Rows, each with its class:
[  9   3 -21  -4   2  -1  -5  11  15  -4 -19 -20  11 -23 -16  -9 -12  50
  18  43   6 -16   2   0  -8 -11 -10 -17  -3   5  -5   7 -15   0   1   4
 -27 -10   3  -6   7  -6 -15 -37   7 -31  -5  19  20  -7 -11   2  -6  -4
   5  17  10 -29 -18   2 -40   0  11 -10 -11  -6   6  24]
F
[ 10  -3  23   1 -10   5   7  -6   2  -1 -12  -3   7 -28  -3 -37   4 -19
   8  -3   2 -21   8   3   9   4  -5   0 -34  -3   1  -2  -2  -4   5  -7
  21   5  -3  -9  -3   8  10   8  -1  -4 -23  15   2  -1   5  -6 -15 -14
   6  25  -1   3  -4  -4 -11  -4   7  -8 -16  -2   2   7]
N
[  4   2  -6 -15   6   7  -5  17   6   1   4   2   6  12  -9  -1   1  31
 -15   7  -4  35  -6 -29  -6  -5  10 -25  10   7  -6   8  -8   3  -7   9
 -27 -17   5  -3   9  -8 -11 -34   0 -18  21   6  25  -5   1  12  10  19
  -7  -1  -7  -4  -5  10 -21  -2   4  -6  17   3  -4  -4]
S
[  0   7  -2 -10   0   1 -14   8   8 -13 -14 -43  -4   5   0 -24 -18  26
   5  13  -3   6  -8  36  -2 -14 -13   7   9  -4  -7  -1   4  20   1  14
 -62  -4   2   2  -8 -10 -30 -35  15  -9  -2  20  11   0 -11   2  -4   2
   0 -24   5 -22 -10   3   0   4  23  -4 -19   1  12  26]
K
[  9   3  -5  10  -3   3   6 -13  -5   3  -5  23  10 -26  10   3  11  -7
   6   0   6 -21   7 -19  -1   7   2 -11 -19   2   5  12 -11 -28   5 -13
  43  -3 -14  -8   1   8  12  29  -8  -1 -11  18  -5  -2   5  -5  -8  -4
   2  32   8   4   1  -1   3  -5  -3  -2 -10   4  -6  -2]
N
[ -4   3  15 -27   6   3  -2  14   9  -5   6  -8   0  16  -9  -3  -6  10
 -22 -15  -8  31  -6 -13   4 -16   8  -5   2   5   0  -9  19  35 -15  13
 -24  -7   2  -6   4 -11  -1 -22   3   3  14  -6  15  -3   6  -1  13  12
  -6  -8 -11   3  -3   8 -14   0  17  -8  36  -1   3 -12]
G
[  4  -4   8  11  -4   4 -12  -9   7   2 -20 -19   5 -10 -20  -7  -8 -30
  13 -41   6   1   2  13  -8  -3 -13 -11 -18  -5 -29   2 -19 -12   6  -1
  -9   4  -2  -7  -3 -11  -6 -19   0 -10 -16  38  15  -6  -3  -1 -10 -17
  -1  15  17  13  -3  -2  -4  -8  24   0 -19  -5   2   5]
N
[  1  -5  15  17  -7  -6  11 -15   0   7  -7  11   5 -24   3   0  10 -37
  10  -8   8 -30   7  12   1   9  -2  10 -26  -3   1  -3  -9 -15  12 -13
  32   9  -2  -9  -5  14   9  17  -2   4 -20   4 -11  -4   3  -7 -15 -17
   4  16   4  16   2  -7   7  -4  -4  -6 -13  -2   0   1]
N
[  5   7  16   9  14  -3 -15  19   5  -7  15   5   6 -13  28  -7   4  52
  11  70  -1   7  -1  23  11   1   4  10   7  -2  -3 -18  -9   8   0  11
 -65  -5   0 -17   4  -6 -27 -39  13 -16  11 -20   7  -5  -4   2  -3   2
  -9 -12 -12   0  -1   3 -21  19 -13  -3   4   8   4  -6]
A
[ -2   0  -4 -19   6   3  -9  11   9  -7  -2 -15   4   8  -9  -4 -11  33
 -13   6  -5  22   0  -9  -3  -8   6 -22   2   2  -3   6  10  13  -8  13
 -27 -16   1  -5   4 -14 -16 -19  -1  -6   3  14  18  -4   3   7   4  11
  -5   6  -8 -14  -7   5 -11  -4  14  -5   7  -5   3   2]
A
[ -2  -2  16 -16   2   1   2   7  -2   1   7   7   1  12  -3   0  -2  -6
 -24 -18  -2  26   0 -16   1  -8  11  -5   2   5  -1 -13  16  23  -1   5
  -9  -2   5  -5   3  -3  11  -5   3  10   2  -6  10  -4   7   1  12   3
 -13  -3 -16  22  -2   4 -11   1   6  -3  28  -1  -2 -11]
G
[  6   1 -18 -10   3   2 -22   9   2  -5   2 -34   5   4  14  -8 -12  53
 -10  22  -4  25  -1   4   1  -9  12 -16  13   0  -1   7  10  17  -3  13
 -55 -30  -7  -1   4 -12 -35 -28   4 -17  -1  22  13   2  -3   3   2  10
  -9  -1 -14 -12  -3   9   5   3  17  -6   1  -6   5  18]
K
[  6   1   5  12  -7   4   7  -8   3   2 -21   4   9 -24  -4  -3   4  -1
  21  11   7 -32   6   0 -15   7  -8  -4 -25   1  -2   7 -19 -17   6  -7
  12   7  -5  -9  -5   7   2  -2   0 -19 -23  23   4  -5  -1   0 -12 -11
   2  26  10   1  -2  -2 -13  -2   1  -6 -19  -2   0  11]
N
[ -9  -2  -2 -28   0   2 -13   4   2  -1  -2 -13  -6  33 -21  -2  -8 -17
 -30 -49  -7  36  -4 -11  -4 -15   6 -10  11   0   0   3  24  20   0  13
 -12  -4   3   7  -1 -10   3  -9   3  11  14  11  33  -2   4   3  17  14
  -9 -14  -6   5  -2 -25  12  -2  22  -3  16  -3  -5  -3]
G
[  0 -15 -24  -4  10   0 -12   9  -2  -7   9 -17 -14  27   4   0  -4  15
 -11  -5  -8  23  -6  -6   0  -4   7  -2  27   1  -2   5   7   5  -8   9
 -23  -9   3  13   3  -7 -14 -12  -6   4  22   0   8   3  -2   6   9   8
  -6 -17   0 -18  -8   5  14   4   3   4  13   5  -4  -7]
S
